Below is a small trained network, with its code and all its weights. Each question gives an input and a target symbol and asks what happens when units are switched off, that is, made to give their printed mean instead of their output.

import numpy as np


def w(rows, s, z=0):
    codes = np.array(rows[::2]) - 128.0
    scale = np.full(codes.shape[1], s)
    scale[-1] = z or s
    return codes * scale


def f(y):
    return np.maximum(y, 0)


def softmax(a):
    e = np.exp(a - a.max(-1, keepdims=True))
    return e / e.sum(-1, keepdims=True)


def log_softmax(a):
    a = a - a.max(-1, keepdims=True)
    return a - np.log(np.exp(a).sum(-1, keepdims=True))


def net(x, mask):
    ids = ['ΔΛΣΩαβηθμπτ'.index(c) for c in x.split()]
    T = len(ids)
    res = E[ids] + P[:T]
    u = 0
    for l in range(2):
        r = res
        for j in range(3):
            rows = slice(4 * j, 4 * j + 4)
            q, k, v = (r @ M[l][rows].T for M in (Q, K, V))
            z = softmax(np.where(np.tri(T) > 0, q @ k.T / 4**0.5, -1e9)) @ v
            o = O[l][rows]
            res = res + np.where(mask[u + j], z, o[:, -1]) @ o[:, :-1]
        u += 3
        y = f(res @ A[l][:, :-1].T + A[l][:, -1])
        res = res + np.where(mask[u : u + 12], y, B[l][:, -1]) @ B[l][:, :-1]
        u += 12
    return log_softmax(res[-1] @ U[:, :-1].T + U[:, -1])


Q, K, V, O, A, B = {}, {}, {}, {}, {}, {}
E = w([
[183,111,138],'Δ',
[170,98,141],'Λ',
[174,102,140],'Σ',
[194,132,137],'Ω',
[195,138,189],'α',
[18,217,103],'β',
[121,49,151],'η',
[130,58,164],'θ',
[113,41,128],'μ',
[181,141,149],'π',
[181,249,147],'τ',
],0.014)
P = w([
[182,121,95],'0',
[192,121,103],'1',
[186,112,115],'2',
[178,107,135],'3',
[167,105,152],'4',
[153,104,169],'5',
[136,106,186],'6',
[117,110,200],'7',
[98,116,214],'8',
[77,122,228],'9',
[56,129,244],'10',
[37,146,255],'11',
],0.012)
Q[0] = w([
[127,201,143],'0.h0',
[7,112,115],'0.h0',
[42,107,182],'0.h0',
[160,44,123],'0.h0',
[145,115,199],'0.h1',
[29,161,12],'0.h1',
[184,72,160],'0.h1',
[73,179,122],'0.h1',
[218,84,215],'0.h2',
[129,189,73],'0.h2',
[146,117,220],'0.h2',
[208,82,195],'0.h2',
],0.011)
K[0] = w([
[160,179,81],'0.h0',
[70,117,109],'0.h0',
[144,93,194],'0.h0',
[120,61,123],'0.h0',
[210,64,177],'0.h1',
[11,248,109],'0.h1',
[147,66,46],'0.h1',
[26,176,153],'0.h1',
[113,143,249],'0.h2',
[156,124,105],'0.h2',
[146,190,190],'0.h2',
[140,169,246],'0.h2',
],0.011)
V[0] = w([
[121,122,128],'0.h0',
[121,161,255],'0.h0',
[88,123,126],'0.h0',
[160,168,96],'0.h0',
[139,122,204],'0.h1',
[138,126,192],'0.h1',
[84,188,161],'0.h1',
[88,230,144],'0.h1',
[118,133,139],'0.h2',
[79,181,254],'0.h2',
[107,85,114],'0.h2',
[144,141,183],'0.h2',
],0.0086)
O[0] = w([
[124,135,119,120],'0.h0',
[139,71,120,179],'0.h0',
[196,204,125,74],'0.h0',
[88,123,125,141],'0.h0',
[79,234,91,174],'0.h1',
[104,167,80,166],'0.h1',
[206,1,144,32],'0.h1',
[217,70,177,3],'0.h1',
[154,118,137,125],'0.h2',
[156,106,110,182],'0.h2',
[97,188,88,87],'0.h2',
[219,92,186,200],'0.h2',
],0.006,0.0055)
A[0] = w([
[182,113,52,142],'0.n0',
[42,165,229,124],'0.n1',
[99,61,204,207],'0.n2',
[229,98,116,36],'0.n3',
[148,47,145,105],'0.n4',
[167,5,115,227],'0.n5',
[223,83,89,77],'0.n6',
[72,80,136,31],'0.n7',
[126,193,61,69],'0.n8',
[36,118,131,41],'0.n9',
[53,80,92,216],'0.n10',
[138,227,154,2],'0.n11',
],0.011,0.0064)
B[0] = w([
[196,112,164,142],'0.n0',
[108,178,110,249],'0.n1',
[77,175,128,254],'0.n2',
[212,170,106,131],'0.n3',
[121,86,86,142],'0.n4',
[148,209,156,187],'0.n5',
[154,76,165,131],'0.n6',
[81,93,139,133],'0.n7',
[200,63,129,138],'0.n8',
[170,152,150,135],'0.n9',
[169,85,184,179],'0.n10',
[138,152,1,149],'0.n11',
],0.012,0.0067)
Q[1] = w([
[28,91,8],'1.h0',
[208,195,126],'1.h0',
[144,190,137],'1.h0',
[130,185,130],'1.h0',
[141,93,164],'1.h1',
[137,120,104],'1.h1',
[124,118,141],'1.h1',
[77,89,92],'1.h1',
[84,100,121],'1.h2',
[122,111,101],'1.h2',
[91,143,82],'1.h2',
[191,206,171],'1.h2',
],0.017)
K[1] = w([
[102,175,4],'1.h0',
[85,172,205],'1.h0',
[75,116,197],'1.h0',
[85,122,177],'1.h0',
[136,108,110],'1.h1',
[142,144,143],'1.h1',
[150,132,159],'1.h1',
[168,135,29],'1.h1',
[110,95,108],'1.h2',
[171,83,151],'1.h2',
[78,94,174],'1.h2',
[117,208,146],'1.h2',
],0.018)
V[1] = w([
[98,162,58],'1.h0',
[158,191,211],'1.h0',
[92,66,251],'1.h0',
[175,66,199],'1.h0',
[133,161,129],'1.h1',
[104,66,225],'1.h1',
[98,41,194],'1.h1',
[122,170,73],'1.h1',
[133,54,186],'1.h2',
[157,162,84],'1.h2',
[167,105,102],'1.h2',
[102,41,163],'1.h2',
],0.014)
O[1] = w([
[154,102,230,107],'1.h0',
[196,120,115,251],'1.h0',
[74,83,23,195],'1.h0',
[72,172,55,118],'1.h0',
[113,108,153,155],'1.h1',
[211,62,14,142],'1.h1',
[143,97,5,102],'1.h1',
[104,127,174,127],'1.h1',
[97,62,176,73],'1.h2',
[139,156,60,144],'1.h2',
[137,118,126,89],'1.h2',
[86,97,168,48],'1.h2',
],0.013,0.015)
A[1] = w([
[79,109,159,171],'1.n0',
[39,95,158,5],'1.n1',
[174,79,142,173],'1.n2',
[4,162,215,18],'1.n3',
[127,32,178,154],'1.n4',
[87,107,124,69],'1.n5',
[176,129,129,151],'1.n6',
[75,150,184,85],'1.n7',
[142,165,158,149],'1.n8',
[125,143,145,84],'1.n9',
[118,172,143,106],'1.n10',
[101,154,87,150],'1.n11',
],0.02,0.028)
B[1] = w([
[58,177,83,129],'1.n0',
[120,92,183,128],'1.n1',
[101,160,109,158],'1.n2',
[51,5,215,128],'1.n3',
[155,189,147,129],'1.n4',
[102,126,229,128],'1.n5',
[96,125,108,234],'1.n6',
[41,54,119,128],'1.n7',
[165,121,156,189],'1.n8',
[83,135,168,128],'1.n9',
[93,86,86,153],'1.n10',
[144,112,172,250],'1.n11',
],0.024,0.021)
U = w([
[133,128,184,246],'Δ',
[129,153,139,115],'Λ',
[125,172,159,124],'Σ',
[150,177,207,150],'Ω',
[186,188,106,16],'α',
[123,250,129,77],'β',
[90,118,32,109],'η',
[60,195,87,182],'θ',
[118,16,79,149],'μ',
[128,159,157,187],'π',
[196,73,72,70],'τ',
],0.014,0.013)

Each question gives the input, a string of symbols that net reads in full, and the target symbol t.
The units are the heads (4 rows each of Q, K, V and O) and the neurons (one row each of A and B). Each row of codes is followed by its name. A weight is (code - 128) times the scale printed after its matrix; where a second scale follows, it is the last column's (O, A, B and U).
mask holds one flag per unit, layer by layer, with each layer's heads first. A switched-off unit (its flag False) gives its mean, the last column of its rows in O or B, instead of its output. The means were averaged over made-up inputs and are rounded, as every weight is.
A unit's drop is (log p(t) with every unit on - log p(t) with that unit switched off) / (log p(t) with every unit on - log p(t) with every unit switched off).
The circuit of an input: a set's keep is (log p(t) with only the set's units on - log p(t) with every unit switched off) / (log p(t) with every unit on - log p(t) with every unit switched off). Starting from the 12 units with the biggest drops (on a tie, the unit counted first), units are removed one at a time, each time the one whose removal leaves the highest keep (on an exact tie, the one counted first), for as long as the keep stays at least 0.8.
units of the circuit, in order: the units of the circuit, biggest drop first
unit that matters most: the unit with the biggest drop
top k neurons: the k neurons with the biggest drops, biggest first
top k neurons in layer l: the k neurons of layer l with the biggest drops, biggest first
which heads matter: for each layer, one digit per head in row order, 1 if its drop is at least 0.15 and else 0, layers parted by /
input Ω Δ Λ Ω Ω, target Δ: top 3 neurons in layer 1 : 1.n8; 1.n10; 1.n2
input Ω Σ τ Ω τ θ τ μ θ, target τ: top 3 neurons in layer 0 : 0.n5; 0.n10; 0.n11
input π τ θ β π τ β θ μ θ τ Δ, target τ: unit that matters most : 1.n11
input τ θ Ω, target η: top 2 neurons in layer 1 : 1.n8; 1.n6
input μ Σ Σ θ Δ Σ Ω τ τ μ Λ, target τ: units of the circuit, in order : 0.n10; 1.h1
input Σ τ Ω θ β Ω θ μ Δ, target μ: which heads matter : 000 / 110
input Σ θ Ω Λ Δ Λ μ Ω Ω θ θ Ω, target θ: which heads matter : 101 / 111
input η Ω π Ω α τ η, target τ: top 2 neurons : 0.n5; 0.n10
input Ω Ω Ω Ω β Δ Ω τ μ μ, target τ: which heads matter : 000 / 111
input Ω τ Ω Σ η β η Δ, target η: units of the circuit, in order : 0.n10; 1.h0
input μ Ω θ Σ τ θ θ τ, target η: top 3 neurons in layer 0 : 0.n2; 0.n5; 0.n11
input μ Ω μ, target Δ: which heads matter : 111 / 110
input θ θ Ω, target η: top 2 neurons in layer 0 : 0.n10; 0.n1
input Ω μ β Ω Ω π Ω Ω Ω β α Σ, target β: units of the circuit, in order : 1.h0; 0.n1; 1.n11; 1.n2
input θ Σ Λ, target θ: top 3 neurons : 0.n1; 1.n11; 1.n8
input Ω Δ Λ β μ Ω Ω Ω τ Δ, target τ: top neuron in layer 1 : 1.n10
input θ Λ Ω Δ τ θ Ω π θ θ α, target θ: top 4 neurons : 0.n2; 0.n1; 0.n5; 0.n11
input θ τ Σ Ω Ω Ω θ μ Σ η τ μ, target α: units of the circuit, in order : 0.n10; 1.h2; 0.n11
input Ω τ α Ω θ Δ, target θ: top 2 neurons in layer 0 : 0.n5; 0.n2
input Ω η Ω Ω Ω θ τ Σ, target τ: top 2 neurons : 0.n11; 1.n11
input Ω Ω Ω π τ Ω τ, target τ: top 2 neurons : 1.n10; 0.n11
input Ω Ω θ θ η, target θ: unit that matters most : 1.n8
input Ω Ω μ π η Ω η α, target η: which heads matter : 001 / 110
input Ω Ω π θ η α τ π, target τ: units of the circuit, in order : 1.h2; 1.n2; 1.n10
input Ω Ω θ τ α Λ Ω τ Ω π β Ω, target θ: which heads matter : 011 / 100
input Δ θ θ θ Σ, target θ: top 3 neurons in layer 1 : 1.n8; 1.n2; 1.n11
